Here is a tiny trained network, its code and every weight. The questions are about switching its units off for an input and a class, where a switched-off unit gives its printed mean instead of its output.

import numpy as np


def w(rows, s, z=0):
    codes = np.array(rows[::2]) - 128.0
    scale = np.full(codes.shape[1], s)
    scale[-1] = z or s
    return codes * scale


def norm(h):
    return h / np.sqrt((h * h).mean(-1, keepdims=True) + 1e-5)


def f(y):
    return np.maximum(y, 0)


def log_softmax(a):
    a = a - a.max(-1, keepdims=True)
    return a - np.log(np.exp(a).sum(-1, keepdims=True))


def net(x, mask):
    res = np.array(x, float).reshape(1, 7) / 4 @ E
    u = 0
    for l in range(3):
        y = f(norm(res) @ A[l][:, :-1].T + A[l][:, -1])
        res = res + np.where(mask[u : u + 3], y, B[l][:, -1]) @ B[l][:, :-1]
        u += 3
    return log_softmax(norm(res)[-1] @ U[:, :-1].T + U[:, -1])


A, B = {}, {}
E = w([
[188,157,99,144,87,85,120,164,97],'x0',
[149,92,254,120,79,147,79,140,104],'x1',
[208,43,99,84,100,96,145,120,164],'x2',
[21,135,130,120,97,97,186,66,92],'x3',
[131,167,53,136,151,59,13,164,130],'x4',
[113,181,134,154,109,167,166,186,85],'x5',
[194,135,52,166,65,140,87,68,183],'x6',
],0.0077)
A[0] = w([
[147,74,229,130,88,216,116,136,153,4],'0.n1',
[94,197,72,182,178,254,69,95,249,37],'0.n2',
[93,6,162,82,151,65,66,166,103,78],'0.n3',
],0.009,0.0015)
B[0] = w([
[113,143,55,134,31,138,140,157,49,228],'0.n1',
[109,55,186,98,146,167,21,89,254,254],'0.n2',
[162,133,193,69,210,181,33,61,216,225],'0.n3',
],0.0068,0.0059)
A[1] = w([
[178,125,93,63,224,146,155,255,78,208],'1.n1',
[42,75,132,109,179,129,181,177,62,31],'1.n2',
[131,75,217,129,242,99,115,212,92,4],'1.n3',
],0.0094,0.0016)
B[1] = w([
[173,210,180,133,255,60,190,136,178,254],'1.n1',
[210,135,151,195,50,121,50,113,68,233],'1.n2',
[40,90,122,113,155,167,109,106,168,250],'1.n3',
],0.0084,0.0039)
A[2] = w([
[96,88,71,98,93,124,128,64,129,90],'2.n1',
[8,222,33,173,145,12,51,108,117,1],'2.n2',
[98,142,38,136,187,246,151,148,188,114],'2.n3',
],0.012,0.00073)
B[2] = w([
[97,122,113,132,195,85,124,200,184,201],'2.n1',
[224,244,120,61,179,137,248,254,140,254],'2.n2',
[22,150,133,113,160,69,125,37,203,210],'2.n3',
],0.0093,0.009)
U = w([
[105,51,83,160,138,66,188,92,113,44],'0',
[184,211,112,142,166,95,154,183,122,179],'1',
[84,128,155,110,191,106,64,88,213,198],'2',
[53,129,163,190,19,189,149,94,61,89],'3',
[134,83,81,111,39,122,166,135,160,83],'4',
[214,66,126,140,55,100,8,111,164,104],'5',
[81,117,194,93,127,155,107,155,22,154],'6',
[111,94,58,135,137,120,82,119,47,3],'7',
],0.012,0.0048)

Each question gives the input, the list of numbers given to net, and the class t.
The units are the neurons (one row each of A and B). Each row of codes is followed by its name. A weight is (code - 128) times the scale printed after its matrix; where a second scale follows, it is the last column's (A, B and U).
mask holds one flag per neuron, layer by layer. A switched-off neuron (its flag False) gives its mean, the last column of its row in B, instead of its output. The means were averaged over made-up inputs and are rounded, as every weight is.
A unit's drop is (log p(t) with every unit on - log p(t) with that unit switched off) / (log p(t) with every unit on - log p(t) with every unit switched off).
The circuit of an input: a set's keep is (log p(t) with only the set's units on - log p(t) with every unit switched off) / (log p(t) with every unit on - log p(t) with every unit switched off). Starting from all 9 units, units are removed one at a time, each time the one whose removal leaves the highest keep (on an exact tie, the one counted first), for as long as the keep stays at least 0.8.
circuit, biggest first: the units of the circuit, biggest drop first
top k neurons: the k neurons with the biggest drops, biggest first
top k neurons in layer l: the k neurons of layer l with the biggest drops, biggest first
input [7,1,1,-3,-8,-4,-3], class 4: top 2 neurons	[2.n2, 0.n1]
input [-4,3,0,-4,-8,-5,-5], class 6: circuit, biggest first	[0.n1]
input [-6,2,-5,-7,-7,-7,-5], class 6: top 2 neurons in layer 0	[0.n1, 0.n2]
input [1,6,-5,-4,-2,8,1], class 3: circuit, biggest first	[2.n2, 0.n1]
input [-6,-4,-4,6,-2,-6,-8], class 6: top 4 neurons	[1.n2, 0.n2, 2.n3, 1.n1]
input [-2,7,1,3,-3,-7,5], class 5: top 3 neurons	[2.n3, 2.n2, 0.n1]
input [3,6,6,5,2,3,1], class 5: top 2 neurons	[2.n2, 2.n3]
input [7,-8,0,-2,-2,3,8], class 2: top 2 neurons	[2.n3, 0.n2]
input [4,-3,2,3,-8,-6,6], class 0: circuit, biggest first	[2.n2, 0.n2, 0.n3]
input [4,4,0,7,8,-2,-2], class 1: top 2 neurons	[2.n2, 0.n2]
input [-4,-8,-5,6,7,-8,1], class 1: top 3 neurons	[2.n2, 0.n3, 1.n3]
input [6,-3,6,-2,-5,3,5], class 4: top 2 neurons in layer 2	[2.n2, 2.n1]
input [-6,5,-5,-6,-6,-2,4], class 5: top 4 neurons	[0.n2, 0.n1, 2.n2, 1.n3]
input [0,-4,1,5,-1,-4,4], class 1: top neuron in layer 2	[2.n2]
input [-7,-2,-8,1,-4,6,-4], class 3: top 3 neurons	[1.n2, 2.n2, 0.n3]
input [-2,6,1,0,1,-1,1], class 5: top 2 neurons in layer 0	[0.n1, 0.n3]
input [-8,-6,-4,5,7,0,-8], class 1: top 2 neurons	[2.n2, 1.n2]
input [-7,7,-6,-1,2,2,6], class 5: top 2 neurons in layer 0	[0.n2, 0.n1]
input [6,3,8,8,2,5,-6], class 2: top 2 neurons in layer 1	[1.n3, 1.n1]
input [5,5,-5,1,4,-8,3], class 1: top 2 neurons	[0.n2, 2.n2]
input [5,2,-8,8,4,-2,0], class 1: circuit, biggest first	[2.n2]
input [-5,8,-7,6,-6,-8,1], class 3: top 2 neurons in layer 0	[0.n1, 0.n2]
